Below are the code and all the weights of a small trained network. Each question names an input and a class and asks about switching units off, where a switched-off unit gives its printed mean instead of its output.

import numpy as np


def w(rows, s, z=0):
    codes = np.array(rows[::2]) - 128.0
    scale = np.full(codes.shape[1], s)
    scale[-1] = z or s
    return codes * scale


def f(y):
    return y / 2 * (1 + np.tanh(0.7978845608 * (y + 0.044715 * y**3)))


def log_softmax(a):
    a = a - a.max(-1, keepdims=True)
    return a - np.log(np.exp(a).sum(-1, keepdims=True))


def net(x, mask):
    res = np.array(x, float).reshape(1, 3) / 4 @ E
    y = f(res @ A[0][:, :-1].T + A[0][:, -1])
    res = res + np.where(mask, y, B[0][:, -1]) @ B[0][:, :-1]
    return log_softmax(res[-1] @ U[:, :-1].T + U[:, -1])


A, B = {}, {}
E = w([
[145,169,164,250,112],'x0',
[10,66,153,129,105],'x1',
[134,135,18,138,64],'x2',
],0.015)
A[0] = w([
[154,135,133,116,135,148],'n1',
[115,100,120,95,124,154],'n2',
[174,182,172,141,143,161],'n3',
[49,70,119,97,150,227],'n4',
[81,126,141,72,170,127],'n5',
[122,111,86,97,135,189],'n6',
[104,115,135,161,98,153],'n7',
[114,130,75,147,68,146],'n8',
[96,125,237,128,137,254],'n9',
[73,137,126,145,94,180],'n10',
[192,140,124,125,161,197],'n11',
[139,156,180,158,178,162],'n12',
[178,142,92,112,177,168],'n13',
[133,146,70,151,96,159],'n14',
[38,105,163,124,144,137],'n15',
[130,146,121,182,109,136],'n16',
[164,156,100,103,134,124],'n17',
[165,117,254,154,156,145],'n18',
[117,131,108,207,146,155],'n19',
[68,62,175,132,156,106],'n20',
[128,155,90,102,109,172],'n21',
[126,147,136,159,48,144],'n22',
[180,161,56,135,129,127],'n23',
[130,121,203,86,175,158],'n24',
[117,129,63,86,108,151],'n25',
[98,144,89,193,100,132],'n26',
],0.015,0.0064)
B[0] = w([
[156,104,128,135,166,150],'n1',
[102,58,156,95,113,170],'n2',
[116,144,128,197,204,205],'n3',
[106,67,148,81,24,237],'n4',
[121,96,187,147,93,196],'n5',
[106,52,130,30,156,182],'n6',
[156,141,187,99,95,164],'n7',
[75,147,166,60,177,194],'n8',
[226,84,191,214,63,249],'n9',
[114,178,154,106,89,178],'n10',
[196,109,91,152,191,200],'n11',
[52,184,139,226,135,204],'n12',
[209,74,99,134,188,192],'n13',
[134,205,109,40,186,191],'n14',
[141,154,140,134,2,214],'n15',
[123,186,155,137,147,179],'n16',
[186,90,95,103,170,171],'n17',
[31,115,132,237,96,248],'n18',
[154,177,181,125,120,190],'n19',
[171,129,131,142,29,210],'n20',
[113,103,81,12,167,173],'n21',
[134,174,214,107,160,176],'n22',
[186,141,90,92,132,204],'n23',
[150,104,197,141,122,220],'n24',
[56,77,49,65,156,196],'n25',
[112,199,153,80,143,188],'n26',
],0.0076,0.017)
U = w([
[174,68,187,80,166,130],'0',
[165,102,145,156,26,110],'1',
[47,56,45,75,136,145],'2',
[68,118,58,166,134,1],'3',
[155,191,178,75,154,154],'4',
[158,127,125,250,147,148],'5',
[54,119,47,173,133,27],'6',
[217,117,40,86,175,123],'7',
],0.011,0.0093)

Each question gives the input, the list of numbers given to net, and the class t.
The units are the neurons (one row each of A and B). Each row of codes is followed by its name. A weight is (code - 128) times the scale printed after its matrix; where a second scale follows, it is the last column's (A, B and U).
mask holds one flag per neuron, in row order. A switched-off neuron (its flag False) gives its mean, the last column of its row in B, instead of its output. The means were averaged over made-up inputs and are rounded, as every weight is.
A unit's drop is (log p(t) with every unit on - log p(t) with that unit switched off) / (log p(t) with every unit on - log p(t) with every unit switched off).
unit that matters most: the unit with the biggest drop
k most important neurons: the k neurons with the biggest drops, biggest first
drop of u: that unit's drop, to one decimal
input [-7,-3,5], class 2: unit that matters most -> n25
input [-7,-3,4], class 2: 4 most important neurons -> [n25; n9; n6; n2]
input [-4,-3,8], class 7: 2 most important neurons -> [n23; n18]
input [0,3,2], class 2: 2 most important neurons -> [n9; n24]
input [-7,-4,1], class 7: 2 most important neurons -> [n18; n13]
input [1,5,7], class 2: 2 most important neurons -> [n25; n9]
input [-7,-4,4], class 7: 2 most important neurons -> [n18; n13]
input [5,-4,7], class 4: 3 most important neurons -> [n22; n26; n8]
input [6,-5,7], class 4: 2 most important neurons -> [n22; n26]
input [2,7,8], class 4: drop of n22 -> 0.1
input [0,5,8], class 2: drop of n25 -> 0.2
input [3,-3,7], class 7: drop of n23 -> 0.2
